[128 = 0]

[125 121 113 137 127 133  73  78 168 167 127 127 144 153 125 177 134 122
 161 136] : BR LQ
[133 127 111 123  96 162  94  81 173 164 118 139 117 116 128 179 132 127
 138 135] : MT Bs
[ 58 147  86 156 117 139  51 102 203 155 104 154 146 200 127 177 123 121
 160 167] : BR GN
[143 116 127 143 109 152 106  80 173 134 134 148 139 113 142 166 151 129
 136 127] : MT Bs
[173 129  88 128 103 157  90  73 155 148 127 146 121 112 135 177 160 119
 118 169] : MT HL
[119 147 106 129 120 153 101 107 150 149 114 132  76 121 126 169 131 126
 160 158] : MT ZG
[110 140  94 128 124 150  73 123 184 143 129  93 139 155 119 162 140 132
 155 128] : BR PF
[ 45 118 104 144 142 162  88  84 166 156 106 127 139 180 127 173 127 113
 139 155] : BR LQ
[153 129  98 137 109 154  83  73 174 146 106 133 122 119 143 164 145 140
 143 170] : MT HL
[ 72 143  89 139 117 161  51  66 179 137 107 153 131 154 113 208 190 119
 156 175] : BR PF
[ 70 133  87 145 119 152  49  77 167 131  91 150 140 182  86 164 143 114
 152 183] : BR PF
[ 89 135  95 151 131 141  76  93 172  94  99 141 105 143 116 166 147 122
 172 159] : BR PF
[ 67 139  74 133 123 145  67  68 172 158 108 134 133 186 154 170 122 117
 115 171] : BR GN
[ 50 128  94 159 114 128  86  62 194 174 142 148 141 176 127 158 131 117
 145 152] : BR GN
[ 70 135 114 133 132 131 105  73 147 141 125 142 126 161 123 163 142 110
 215 138] : BR GN
[101 149  93 143 114 129  85  97 188 114 112 141 136 148 116 167 143 121
 163 146] : BR PF
[ 81 138  85 155  87 129  79  90 180 145 103 134 143 174 121 158 152 129
 160 154] : BR GN
[138 124  67 136 122 164  72  85 170 137 110 139 111 116 128 192 138 131
 146 183] : MT ZG
[141 140 114 134 129 147  94  86 166 140 117 187 141 111 156 176 141 130
 143 213] : MT HL
[155 117 112 131 132 143  94 102 148 145 120 124 114 113 135 191 138 140
 145 174] : MT HL
[ 73 134 123 147 134 128  52  84 151 152 139 130 106 168 115 164 141 123
 168 159] : BR LQ
[ 78 116 103 135 128 157  76  99 147 144 156 134 133 161  90 138 151 139
 156 120] : BR GN
[136 121  93 142  96 137 122  91 149 130 110 144 121 113 144 160 146 135
 144 142] : MT Bs
[ 72 131 118 135 138 117  97  90 178 159 136 149 147 161 117 156 133 112
 163 154] : BR GN
[121 119 112 112 101 138  99  90 171 142 112 133 126 122 154 163 142 128
 133 156] : MT Bs
[102 124  79 123 161 147  99  88 157 101 120 144 108 122 137 176 137 151
 142 167] : MT ZG
[125 125 112 134  87 149  98  97 156 137 124 137 141 103 164 181 158 133
 130 159] : MT Bs
[112 118 107 148 111 185  85  84 173 144 110 136 118 129 127 182 143 141
 138 187] : MT HL
[ 67 142  89 154 102 165  39 107 205 146  85 125 144 147 118 168 144 112
 116 200] : BR GN
[ 61 133 103 142 128 110  85  93 169 144 100 132 155 155 133 144  83 122
 152 133] : BR GN
[109  99 117 111 123 144 116  87 150 144 121 153 119 115 137 198 148 121
 146 157] : MT Bs
[136 127 100 153 116 156  99  69 146 151 121 128 127  97 135 177 146 133
 128 157] : MT HL
[ 70 131 112 133 136 146  75  89 189 166 132 149 148 179 124 177 120 117
 157 173] : BR PF
[144 153 116 120  95 165  86  87 166 141 116 101 113 139 137 181 145 129
 143 127] : MT Bs
[108 130  98 147 103 141  97  76 144 132 115 101 127 133 153 148 131 115
 140 166] : MT ZG
[102 153  96 154 113 147  60  83 194 133 115 141 154 156 115 174 148 115
 141 170] : BR PF
[139 118  98 147 118 167 117  93 180 153 156 131 131 105 131 158 155 134
 148 164] : MT HL
[129 110  90 134 128 146  77  70 160 140 135 117 141 126 132 204 118 128
 178 163] : MT ZG
[ 50 151 107 146 135 111  83  77 164 158 143 144 143 179 127 175 128 123
 152 158] : BR GN
[123 114  93 170  98 151  80  62 138 123 105 111 120 108 129 186 154 146
 146 160] : MT HL
[132  96 106 137  95 169  83  75 178 145 104 204  94 124 141 176 140 125
 161 168] : MT Bs
[124 130  91 149 114 143  93  84 161 160 115 135 120 127 139 176 121 121
 142 175] : MT HL
[ 65 128 106 152 141 139  86  68 170 142 125 141 140 184 124 168 144 117
 148 172] : BR LQ
[ 93 128  80 148  92 171  71  76 184 146  82 124  92 142 133 193 165 120
 150 187] : MT HL
[122 118  96 128 127 164  81  77 164 156  91 135 112 131 138 186 149 140
 153 158] : MT ZG
[ 74 129 129 136 123 140  87 111 193 139 120 155 145 145 112 141 136 133
 136 148] : BR PF
[ 56 129  84 160 108 164  77  85 226 156 113 123 119 156 121 182 114 100
 170 173] : BR GN

[110 139 151 145 126 135 127 136 112 138  67 132 128 148 129 155 144 131
 121 128] : (36) Y
[136 116 141 156 127 133 129 128 138  94 115 135 126 138 129 154 156 132
 142 140] : (37) M
[118 112 149 143 107 147 103 128 132 124  72 130 124 149 130 141 144 139
 127 129] : (36) Y
[177 124  66 170 124 182 189 166  31  95  91 134  33 121  70  96 145  53
 139 153] : (34) V
[133 130 153 158 102 159 141 117 147 109  62 136 130 148 127 144 124 134
 112 113] : (36) Y
[122 129 134 136 101 157 118 129 133 119 117 130 114 143 154 137 148 120
 158 159] : (37) J
[146 127  92 152 107 169 143 147  85 114  88 120  74 142 118 118 149  79
 155 164] : (37) J
[142 138 135 153 122 143 141 147 123 130  80 137 111 142 130 103 128 103
 127 132] : (36) Y
[132 132 150 149  98 138 143 113 131 122  73 134 118 141 102 142 124 131
 119 130] : (36) Y
[ 99 142 182 127 111 119 116 122 161 162  81 129 183 163 180 170 118 147
 115 108] : (36) E
[125 134 142 147 104 160 148  98 123 139 121 143 145 127 122 120 122 127
 125  98] : (34) G
[134 123 127 141 104 140 127 124 116 110 107 128 114 137 132 143 151 117
 149 152] : (37) J
[112 122 150 135 112 130 123 112 138 127  80 132 149 136 142 141 120 153
 123 125] : (36) Y
[133 133 127 152 139 132 150 144 100 136  72 119 134 139 132 143 123 125
 126 132] : (36) E
[113  99 113 150 125 154 160 146 113 113 115 140 110 131 105 131 160  97
 147 125] : (37) X
[153 131 137 143 109 142 141 137 117 133  59 126 121 139 126 135 136 118
 132 143] : (36) E
[123 107 150 120 105 121 112 122 139 126 123 134 147 137 152 145 144 135
 156 105] : (37) J
[134 117 158 143 126 118 116 116 141 112 111 135 123 135 137 162 140 154
 149 153] : (37) M
[126 101 154 135 117 140 140 141 125  99  95 131 130 138 135 138 147 125
 138 144] : (37) M
[141 125 106 145 132 169 159 119  98 119  74 124  87 128  85 121 125 101
 130 129] : (34) G
[122 134 122 127 129 163 140 121 118 149  96 113 117 155 101 131 132 125
 137  85] : (34) G
[129 142 127 130 123 151 152 123 102 136  70 131 119 145 130 126 138 129
 119 146] : (36) E
[125 122 137 131 118 141 127 132 107 118 122 124 121 163 133 153 155 107
 200 131] : (37) X
[132 137 144 154  97 143 139 124 115 118  67 137 125 140 141 146 125 130
 114 132] : (36) Y
[131 133 117 140 121 150 135 102 141 118 122 132 111 130 107 134 120 116
 128 100] : (34) N
[142 123 131 133 120 145 128 153 117  85 140 118 118 141 136 131 151 115
 151 145] : (37) J
[116 132 185 153  80 129 105 129 141 111  97 128 166 128 146 154 134 150
 107  74] : (36) Y
[127 118 136 147 111 145 145 135 105 123  70 136 117 136 126 116 141 121
 116 115] : (36) Y
[133 105 134 134 113 122 121 132 122 106 147 123 116 109 143 125 140 126
 144 129] : (37) J
[138 124 131 135 109 128 130 131 101 114 127 133 123 127 144 137 142 132
 133 133] : (37) M
[130 128 113 148 139 159 145 116 123 121 106 124 104 131 109 136 130 110
 129 115] : (34) G
[138 140  91 115 121 141 161 116 101 142 100 139 106 129 111 105 128 101
 120 135] : (34) G
[141 123 128 141  99 152 131 124 139 131 103 128 113 114 115 115 122 109
 132 101] : (34) V
[102 126 149 136 125 110 108 119 137 121 121 109 154 138 155 141 130 151
 138 134] : (37) J
[115 145 123 153 121 161 141 115 123 132 111 127 128 132 124 129 110 117
 129  93] : (34) G
[129 145 120 147 125 127 133 123  93 143  90 116 129 155 125 150 145 100
 112 142] : (36) E
[151 123 103 140 103 147 175 165  78 109  80 126  70 136  99 120 135  95
 120 150] : (36) F
[139 128 149 145  98 134 144 129 128 119  82 146 127 143 134 133 134 138
 112 123] : (36) Y

[144 123 125 133 116 129 127 140 145 133  81 167 108 128 112 133 129 119
 140 132] : W A
[122 116 122 126 141 122 147 131 165 135  76 172 134 102 106 131  93 129
 117 123] : Z B
[146 129 122 132 122 115 122 136 152 146 120 143  99 134 129 135 132 127
 152 144] : W Q
[112 144 117 113 136 112 143 125 126 163  95 131 110 157 122 149  95 141
 126 144] : H K
[114 136 110 115 153 103 153 128 171 140  64 141 125 112 130 142  84 134
 127 123] : Z T
[118 120 111 123 149 108 147 127 160 138  61 162 132 109 115 131 100 133
 122 129] : Z B
[113 125 117 123 152 101 145 132 154 115  59 142 138 106 126 129 118 124
 125 123] : Z B
[ 86 149 108 134 158  99 139 126  92 102  78 117 156 115 112 107 119 123
 132 114] : Z T
[140 119 129 136 138 101 124 145 137 141  97 152 107 139 132 133 133 123
 144 129] : W Q
[113 134 123 135 150  94 127 141 114 135  79 126 115 151 132 120 153 119
 160 127] : W C
[135 111 120 106 131 105 150 133 209 139  38 183 104  89 107 175  37 145
 120 120] : Z P
[112 122 117 138 137 101 130 127 123 108  90 126 140  90 119 122 105 133
 133 115] : Z P
[129 121 124 130 135 106 126 139 132 128  82 138 112 140 110 138 129 124
 136 133] : W A
[139 130 136 121 114 145 134 118 142 130  81 147 130 114 134 129 113 137
 110 109] : Z P
[131 157 120 115 113 151 147 130 116 150 108 129 111 171 117 136 114 132
 117 129] : H U
[138 115 119 143 138 111 130 140 129 154 113 145 105 149 113 136 136 122
 153 148] : W Q
[122 123 121 117 143 112 144 129 160 142  76 157 126 117 118 133  95 139
 115 119] : Z B
[126 123 119 140 139 111 135 138 136 158  82 148 111 136 129 129 148 125
 153 141] : W C
[126 143 118 105 136 114 143 127 148 140  77 139 126 133 127 135 104 133
 112 116] : Z T
[124 123 116 113 144 108 152 132 185 134  54 172 128 106 118 145  77 132
 123 131] : Z T
[111 152 127 115 122 108 130 129 103 142  96 126 109 151 120 140 117 136
 124 125] : H K
[139 120 125 131 133 107 128 138 147 151 110 147 105 142 122 138 135 124
 147 140] : W Q
[130 123 120 131 142 112 138 138 146 147 100 139 113 155 125 143 125 125
 149 156] : W C
[141 117 128 133 128 104 120 138 154 151 100 142 102 137 128 145 128 126
 148 141] : W Q
[156 109 116 105 130 133 158 133 219 146  50 192 110 106 113 163  66 135
 111 138] : Z B
[134 133 131 109 129 111 142 132 153 178 119 158  99 169 118 156  78 137
 128 142] : H S
[149 123 125 128 127 108 125 137 171 151  95 146  88 137 129 154 127 128
 157 143] : W Q
